Below are the code and all the weights of a small trained network. Each question names an input and a class and asks about switching units off, where a switched-off unit gives its printed mean instead of its output.

import numpy as np


def w(rows, s, z=0):
    codes = np.array(rows[::2]) - 128.0
    scale = np.full(codes.shape[1], s)
    scale[-1] = z or s
    return codes * scale


def norm(h):
    return h / np.sqrt((h * h).mean(-1, keepdims=True) + 1e-5)


def f(y):
    return y / 2 * (1 + np.tanh(0.7978845608 * (y + 0.044715 * y**3)))


def log_softmax(a):
    a = a - a.max(-1, keepdims=True)
    return a - np.log(np.exp(a).sum(-1, keepdims=True))


def net(x, mask):
    res = np.array(x, float).reshape(1, 5) / 4 @ E
    u = 0
    for l in range(3):
        y = f(norm(res) @ A[l][:, :-1].T + A[l][:, -1])
        res = res + np.where(mask[u : u + 5], y, B[l][:, -1]) @ B[l][:, :-1]
        u += 5
    return log_softmax(norm(res)[-1] @ U[:, :-1].T + U[:, -1])


A, B = {}, {}
E = w([
[134,93,106,86,82,192,111,87,139,186,125],'x0',
[139,60,92,144,153,86,75,168,112,110,142],'x1',
[144,113,166,156,104,119,140,80,102,69,74],'x2',
[128,160,89,107,129,116,141,199,94,163,90],'x3',
[253,162,171,55,170,129,159,159,190,118,143],'x4',
],0.011)
A[0] = w([
[209,129,118,220,110,58,96,111,171,51,142,6],'L0N0',
[244,131,47,103,176,173,100,177,110,118,144,197],'L0N1',
[158,60,154,171,147,119,2,140,78,36,35,70],'L0N2',
[109,203,120,243,163,98,165,18,111,87,83,241],'L0N3',
[170,101,234,128,161,82,171,19,175,44,249,28],'L0N4',
],0.0064,0.0026)
B[0] = w([
[141,89,129,98,100,107,75,67,66,150,174,168],'L0N0',
[70,157,40,146,116,98,175,144,117,105,148,244],'L0N1',
[106,33,177,74,105,129,101,115,109,152,164,228],'L0N2',
[148,128,99,97,150,136,122,197,248,111,145,253],'L0N3',
[145,136,145,64,164,128,154,117,65,118,117,243],'L0N4',
],0.012,0.0048)
A[1] = w([
[120,145,193,110,129,152,143,90,161,87,43,118],'L1N0',
[174,138,172,131,136,55,136,90,119,120,148,3],'L1N1',
[142,119,254,132,120,179,146,72,141,79,130,75],'L1N2',
[145,78,136,185,161,144,102,128,160,47,117,19],'L1N3',
[115,84,129,165,172,105,47,140,176,112,133,149],'L1N4',
],0.0093,0.0026)
B[1] = w([
[141,85,2,148,85,184,175,142,210,219,142,190],'L1N0',
[107,50,208,109,163,171,128,84,164,153,140,149],'L1N1',
[40,239,160,215,118,29,162,219,142,55,140,210],'L1N2',
[108,29,114,106,27,87,139,67,109,118,236,152],'L1N3',
[95,127,96,240,75,208,114,89,145,223,32,253],'L1N4',
],0.0092,0.0042)
A[2] = w([
[64,14,109,192,95,64,97,158,174,3,162,11],'L2N0',
[103,113,198,107,133,124,146,26,164,75,197,3],'L2N1',
[147,206,166,156,43,100,170,176,168,85,78,179],'L2N2',
[63,131,153,91,159,91,129,211,116,138,59,42],'L2N3',
[162,135,175,84,137,92,131,97,57,125,188,216],'L2N4',
],0.0065,0.002)
B[2] = w([
[169,136,178,77,75,143,39,51,19,157,66,254],'L2N0',
[164,150,87,111,232,87,181,73,81,61,131,164],'L2N1',
[63,96,10,150,125,121,163,142,154,127,76,215],'L2N2',
[206,119,68,90,160,184,182,77,159,33,78,158],'L2N3',
[159,110,176,132,142,96,111,171,187,2,66,179],'L2N4',
],0.0089,0.0044)
U = w([
[117,173,35,135,170,137,227,176,179,129,108,206],'0',
[197,80,244,38,170,101,143,54,73,74,115,2],'1',
[94,65,128,174,55,191,55,37,67,240,99,188],'2',
],0.011,0.0014)

Each question gives the input, the list of numbers given to net, and the class t.
The units are the neurons (one row each of A and B). Each row of codes is followed by its name. A weight is (code - 128) times the scale printed after its matrix; where a second scale follows, it is the last column's (A, B and U).
mask holds one flag per neuron, layer by layer. A switched-off neuron (its flag False) gives its mean, the last column of its row in B, instead of its output. The means were averaged over made-up inputs and are rounded, as every weight is.
A unit's drop is (log p(t) with every unit on - log p(t) with that unit switched off) / (log p(t) with every unit on - log p(t) with every unit switched off).
top k neurons: the k neurons with the biggest drops, biggest first
top k neurons in layer l: the k neurons of layer l with the biggest drops, biggest first
drop when u is switched off: that unit's drop, to one decimal
input [-3,-3,3,-5,-2], class 1: top 2 neurons in layer 0 -> L0N4, L0N0
input [-3,-1,2,-7,-3], class 1: top 3 neurons -> L0N4, L2N1, L0N0
input [-2,-2,-3,-2,6], class 1: top 3 neurons -> L0N4, L0N3, L1N2
input [7,-8,5,3,2], class 0: top neuron -> L1N2
input [-8,0,4,6,0], class 2: top 3 neurons -> L0N4, L0N3, L2N0
input [8,-1,-7,-8,1], class 1: top 2 neurons in layer 1 -> L1N4, L1N0
input [6,-8,-2,-2,-2], class 0: top 4 neurons -> L1N2, L2N0, L0N1, L1N4
input [-3,-5,1,-3,6], class 0: top 2 neurons -> L1N2, L1N0
input [-6,-8,6,-6,1], class 0: drop when L1N0 is switched off -> 0.1
input [-3,6,1,2,2], class 2: drop when L0N4 is switched off -> 0.5
input [-2,-7,8,-8,3], class 0: drop when L1N0 is switched off -> 0.2
input [-4,4,4,4,-2], class 2: drop when L1N4 is switched off -> 0.3
